Below are the code and all the weights of a small trained network. Each question names an input and a class and asks about switching units off, where a switched-off unit gives its printed mean instead of its output.

import numpy as np


def w(rows, s, z=0):
    codes = np.array(rows[::2]) - 128.0
    scale = np.full(codes.shape[1], s)
    scale[-1] = z or s
    return codes * scale


def norm(h):
    return h / np.sqrt((h * h).mean(-1, keepdims=True) + 1e-5)


def f(y):
    return y / 2 * (1 + np.tanh(0.7978845608 * (y + 0.044715 * y**3)))


def log_softmax(a):
    a = a - a.max(-1, keepdims=True)
    return a - np.log(np.exp(a).sum(-1, keepdims=True))


def net(x, mask):
    res = np.array(x, float).reshape(1, 7) / 4 @ E
    u = 0
    for l in range(4):
        y = f(norm(res) @ A[l][:, :-1].T + A[l][:, -1])
        res = res + np.where(mask[u : u + 5], y, B[l][:, -1]) @ B[l][:, :-1]
        u += 5
    return log_softmax(norm(res)[-1] @ U[:, :-1].T + U[:, -1])


A, B = {}, {}
E = w([
[125,128,131,130,129,128,130,124,124,127],'x0',
[123,129,125,128,129,122,128,124,125,132],'x1',
[196,134,75,134,105,102,144,155,20,105],'x2',
[128,122,130,128,125,127,127,130,128,127],'x3',
[125,134,127,132,130,125,126,122,125,128],'x4',
[225,97,193,155,140,127,75,15,136,183],'x5',
[144,148,253,70,179,49,91,166,96,78],'x6',
],0.0044)
A[0] = w([
[82,140,137,125,148,109,135,130,111,91,169],'L0N1',
[178,127,104,138,130,122,127,164,38,106,154],'L0N2',
[84,131,166,102,151,133,95,143,172,124,71],'L0N3',
[193,142,253,68,137,109,104,106,109,128,5],'L0N4',
[84,150,183,101,211,63,104,220,110,43,112],'L0N5',
],0.0039,0.0032)
B[0] = w([
[111,112,111,110,106,151,190,151,136,130,166],'L0N1',
[181,169,73,118,74,117,158,143,102,153,188],'L0N2',
[154,176,89,62,95,160,57,177,120,143,138],'L0N3',
[108,130,68,220,253,77,119,185,147,63,190],'L0N4',
[105,142,197,71,22,172,160,109,108,186,255],'L0N5',
],0.0042,0.0033)
A[1] = w([
[189,88,79,137,123,122,188,115,44,117,94],'L1N1',
[42,135,3,126,77,195,187,188,156,146,128],'L1N2',
[239,147,201,84,177,76,102,118,118,136,166],'L1N3',
[222,119,87,232,144,158,84,56,172,183,83],'L1N4',
[162,71,182,108,123,122,99,117,110,146,5],'L1N5',
],0.0039,0.0021)
B[1] = w([
[207,140,89,96,84,106,28,102,70,160,170],'L1N1',
[170,112,211,184,227,31,30,139,111,104,255],'L1N2',
[81,92,30,187,108,154,136,176,119,128,210],'L1N3',
[76,160,114,3,94,169,154,135,106,167,221],'L1N4',
[104,189,101,187,103,107,112,161,147,71,120],'L1N5',
],0.0045,0.0041)
A[2] = w([
[6,92,197,138,184,118,107,144,182,103,143],'L2N1',
[201,110,71,212,148,62,120,135,68,78,23],'L2N2',
[96,100,155,185,234,114,81,120,227,87,7],'L2N3',
[103,115,143,179,211,92,88,120,195,104,86],'L2N4',
[29,90,134,85,156,184,155,46,253,149,49],'L2N5',
],0.0051,0.002)
B[2] = w([
[122,108,69,116,98,99,44,96,176,198,254],'L2N1',
[33,153,192,108,194,179,120,93,255,60,216],'L2N2',
[122,105,16,148,98,30,129,172,62,212,214],'L2N3',
[160,88,66,157,121,105,135,177,107,189,197],'L2N4',
[124,129,237,170,167,179,229,140,87,31,224],'L2N5',
],0.0056,0.0051)
A[3] = w([
[41,149,187,79,83,130,115,148,253,153,4],'L3N1',
[129,165,76,123,143,66,59,186,113,144,92],'L3N2',
[134,158,125,100,87,111,191,200,79,89,14],'L3N3',
[88,125,141,147,207,95,118,168,168,52,74],'L3N4',
[144,161,109,178,226,103,75,126,143,22,20],'L3N5',
],0.0054,0.0025)
B[3] = w([
[149,127,95,62,136,170,69,108,213,69,217],'L3N1',
[114,101,178,182,163,158,195,105,129,125,251],'L3N2',
[156,108,135,199,97,67,179,147,120,137,155],'L3N3',
[255,192,71,126,126,196,109,58,75,83,226],'L3N4',
[177,197,150,165,231,191,48,168,138,32,218],'L3N5',
],0.0063,0.003)
U = w([
[72,51,81,212,163,51,107,174,147,237,235],'0',
[182,199,120,175,211,168,73,138,112,22,252],'1',
[83,96,237,152,129,231,248,66,132,131,74],'2',
[176,158,33,51,54,162,105,42,61,199,10],'3',
[70,123,163,1,74,131,67,163,243,101,62],'4',
[146,166,181,117,38,30,212,216,45,89,20],'5',
],0.0094,0.0014)

Each question gives the input, the list of numbers given to net, and the class t.
The units are the neurons (one row each of A and B). Each row of codes is followed by its name. A weight is (code - 128) times the scale printed after its matrix; where a second scale follows, it is the last column's (A, B and U).
mask holds one flag per neuron, layer by layer. A switched-off neuron (its flag False) gives its mean, the last column of its row in B, instead of its output. The means were averaged over made-up inputs and are rounded, as every weight is.
A unit's drop is (log p(t) with every unit on - log p(t) with that unit switched off) / (log p(t) with every unit on - log p(t) with every unit switched off).
The circuit of an input: a set's keep is (log p(t) with only the set's units on - log p(t) with every unit switched off) / (log p(t) with every unit on - log p(t) with every unit switched off). Starting from the 12 units with the biggest drops (on a tie, the unit counted first), units are removed one at a time, each time the one whose removal leaves the highest keep (on an exact tie, the one counted first), for as long as the keep stays at least 0.8.
circuit, biggest first: the units of the circuit, biggest drop first
top k neurons: the k neurons with the biggest drops, biggest first
k most important neurons of layer l: the k neurons of layer l with the biggest drops, biggest first
drop of u: that unit's drop, to one decimal
input [-3,0,-5,5,-6,0,0], class 0: circuit, biggest first	(L2N3)
input [7,5,6,-4,0,0,-4], class 1: 2 most important neurons of layer 2	(L2N2; L2N1)
input [-5,6,1,5,5,-7,-2], class 1: circuit, biggest first	(L1N2; L3N4)
input [8,5,0,-5,-6,6,-5], class 2: 3 most important neurons of layer 2	(L2N5; L2N1; L2N3)
input [4,-6,0,3,-8,6,5], class 0: top 3 neurons	(L2N3; L0N4; L2N4)
input [-6,-2,-8,-8,-5,1,8], class 0: top 4 neurons	(L0N4; L1N4; L2N3; L2N2)
input [-1,4,-1,-1,0,2,0], class 2: top 3 neurons	(L1N2; L1N4; L2N5)
input [-2,6,3,-2,-7,1,-1], class 3: top 2 neurons	(L0N4; L1N2)
input [-7,-6,0,6,2,2,-3], class 2: top 3 neurons	(L2N1; L0N2; L2N5)
input [6,7,2,-3,6,-1,7], class 5: top 2 neurons	(L0N5; L2N2)
input [-7,-8,4,-5,1,0,7], class 5: top 4 neurons	(L0N5; L1N2; L3N3; L0N2)
input [-1,8,6,0,-6,-2,1], class 5: 2 most important neurons of layer 0	(L0N4; L0N2)
input [-3,-4,-2,-6,0,5,-4], class 2: drop of L2N5	0.2
input [-1,7,-5,-4,4,6,-5], class 2: circuit, biggest first	(L2N5)
input [-7,4,7,-2,7,-7,-8], class 1: drop of L1N2	0.6
input [0,3,-1,-5,-1,6,-3], class 2: drop of L3N5	0.0
input [-2,5,-4,6,3,4,1], class 0: 2 most important neurons of layer 2	(L2N3; L2N1)
